Below are the code and all the weights of a small trained network. Each question names an input and a class and asks about switching units off, where a switched-off unit gives its printed mean instead of its output.

import numpy as np


def w(rows, s, z=0):
    codes = np.array(rows[::2]) - 128.0
    scale = np.full(codes.shape[1], s)
    scale[-1] = z or s
    return codes * scale


def f(y):
    return np.maximum(y, 0)


def log_softmax(a):
    a = a - a.max(-1, keepdims=True)
    return a - np.log(np.exp(a).sum(-1, keepdims=True))


def net(x, mask):
    res = np.array(x, float).reshape(1, 6) / 4 @ E
    y = f(res @ A[0][:, :-1].T + A[0][:, -1])
    res = res + np.where(mask, y, B[0][:, -1]) @ B[0][:, :-1]
    return log_softmax(res[-1] @ U[:, :-1].T + U[:, -1])


A, B = {}, {}
E = w([
[221,195,112,172],'x0',
[148,107,154,128],'x1',
[92,137,162,255],'x2',
[152,39,52,188],'x3',
[164,102,159,134],'x4',
[131,124,130,129],'x5',
],0.009)
A[0] = w([
[154,145,36,155,86],'N0',
[132,67,20,187,31],'N1',
[108,178,21,71,116],'N2',
[74,213,167,95,1],'N3',
[129,184,221,122,34],'N4',
[199,67,131,60,107],'N5',
[178,140,75,55,143],'N6',
[141,109,67,143,80],'N7',
[99,113,145,212,53],'N8',
[69,56,181,110,253],'N9',
[151,143,38,48,63],'N10',
[145,84,138,67,141],'N11',
[75,170,102,170,121],'N12',
[255,175,156,146,138],'N13',
[131,70,68,150,56],'N14',
[110,235,191,115,74],'N15',
[252,226,69,189,152],'N16',
[205,43,47,146,97],'N17',
[157,98,94,87,146],'N18',
[117,13,106,141,97],'N19',
],0.0099,0.0048)
B[0] = w([
[64,82,137,45,171],'N0',
[153,166,238,74,199],'N1',
[126,97,148,194,177],'N2',
[140,99,195,81,172],'N3',
[106,68,175,75,174],'N4',
[153,104,161,182,185],'N5',
[130,76,151,220,197],'N6',
[99,152,181,101,158],'N7',
[156,14,191,156,170],'N8',
[48,125,2,148,217],'N9',
[134,72,178,195,179],'N10',
[121,93,117,174,175],'N11',
[173,65,172,191,163],'N12',
[47,114,28,103,218],'N13',
[124,182,214,36,170],'N14',
[124,66,209,99,200],'N15',
[48,70,84,112,255],'N16',
[84,190,199,79,214],'N17',
[135,113,154,181,173],'N18',
[71,163,141,95,194],'N19',
],0.0068,0.0095)
U = w([
[133,131,207,38,28],'0',
[134,105,110,162,254],'1',
[169,56,161,252,29],'2',
[133,113,109,145,240],'3',
[79,104,42,99,68],'4',
[137,136,119,151,238],'5',
[182,197,73,153,76],'6',
[206,225,68,110,26],'7',
],0.011,0.0079)

Each question gives the input, the list of numbers given to net, and the class t.
The units are the neurons (one row each of A and B). Each row of codes is followed by its name. A weight is (code - 128) times the scale printed after its matrix; where a second scale follows, it is the last column's (A, B and U).
mask holds one flag per neuron, in row order. A switched-off neuron (its flag False) gives its mean, the last column of its row in B, instead of its output. The means were averaged over made-up inputs and are rounded, as every weight is.
A unit's drop is (log p(t) with every unit on - log p(t) with that unit switched off) / (log p(t) with every unit on - log p(t) with every unit switched off).
The circuit of an input: a set's keep is (log p(t) with only the set's units on - log p(t) with every unit switched off) / (log p(t) with every unit on - log p(t) with every unit switched off). Starting from the 12 units with the biggest drops (on a tie, the unit counted first), units are removed one at a time, each time the one whose removal leaves the highest keep (on an exact tie, the one counted first), for as long as the keep stays at least 0.8.
units of the circuit, in order: the units of the circuit, biggest drop first
most important unit: the unit with the biggest drop
top k neurons: the k neurons with the biggest drops, biggest first
drop of u: that unit's drop, to one decimal
input [-8,1,8,8,6,-4], class 0: top 3 neurons	(N1 N14 N19)
input [5,4,8,-8,-3,7], class 0: top 2 neurons	(N15 N4)
input [-1,5,8,-4,-6,3], class 2: units of the circuit, in order	(N12 N8)
input [-6,0,-2,7,-7,2], class 0: units of the circuit, in order	(N1 N14)
input [5,0,-2,8,8,8], class 0: units of the circuit, in order	(N17 N1)
input [4,-3,-4,6,0,-1], class 0: top 2 neurons	(N17 N1)
input [5,5,1,5,2,-5], class 0: units of the circuit, in order	(N17 N9 N1)
input [-5,-7,-3,7,-3,-6], class 0: units of the circuit, in order	(N1 N14)
input [6,1,-7,8,2,0], class 0: units of the circuit, in order	(N17)
input [-4,-2,2,6,5,6], class 0: units of the circuit, in order	(N1 N14 N17)
input [8,-3,4,2,0,5], class 4: units of the circuit, in order	(N16 N13)
input [5,-1,-8,-7,0,-7], class 2: units of the circuit, in order	(N6 N10 N2)
input [6,3,0,0,5,-1], class 4: units of the circuit, in order	(N13 N16)
input [-7,-6,-1,7,6,3], class 0: top 2 neurons	(N1 N14)
input [0,0,-4,6,2,3], class 0: most important unit	N17
input [-8,3,2,-5,-3,-7], class 4: top 2 neurons	(N9 N1)
input [8,4,4,5,-5,6], class 4: top 3 neurons	(N16 N13 N0)
input [4,-3,-5,1,4,-4], class 2: top 2 neurons	(N6 N10)
input [6,0,-8,0,3,2], class 2: top 3 neurons	(N6 N10 N5)
input [0,4,-7,-2,-5,-5], class 2: drop of N6	0.1
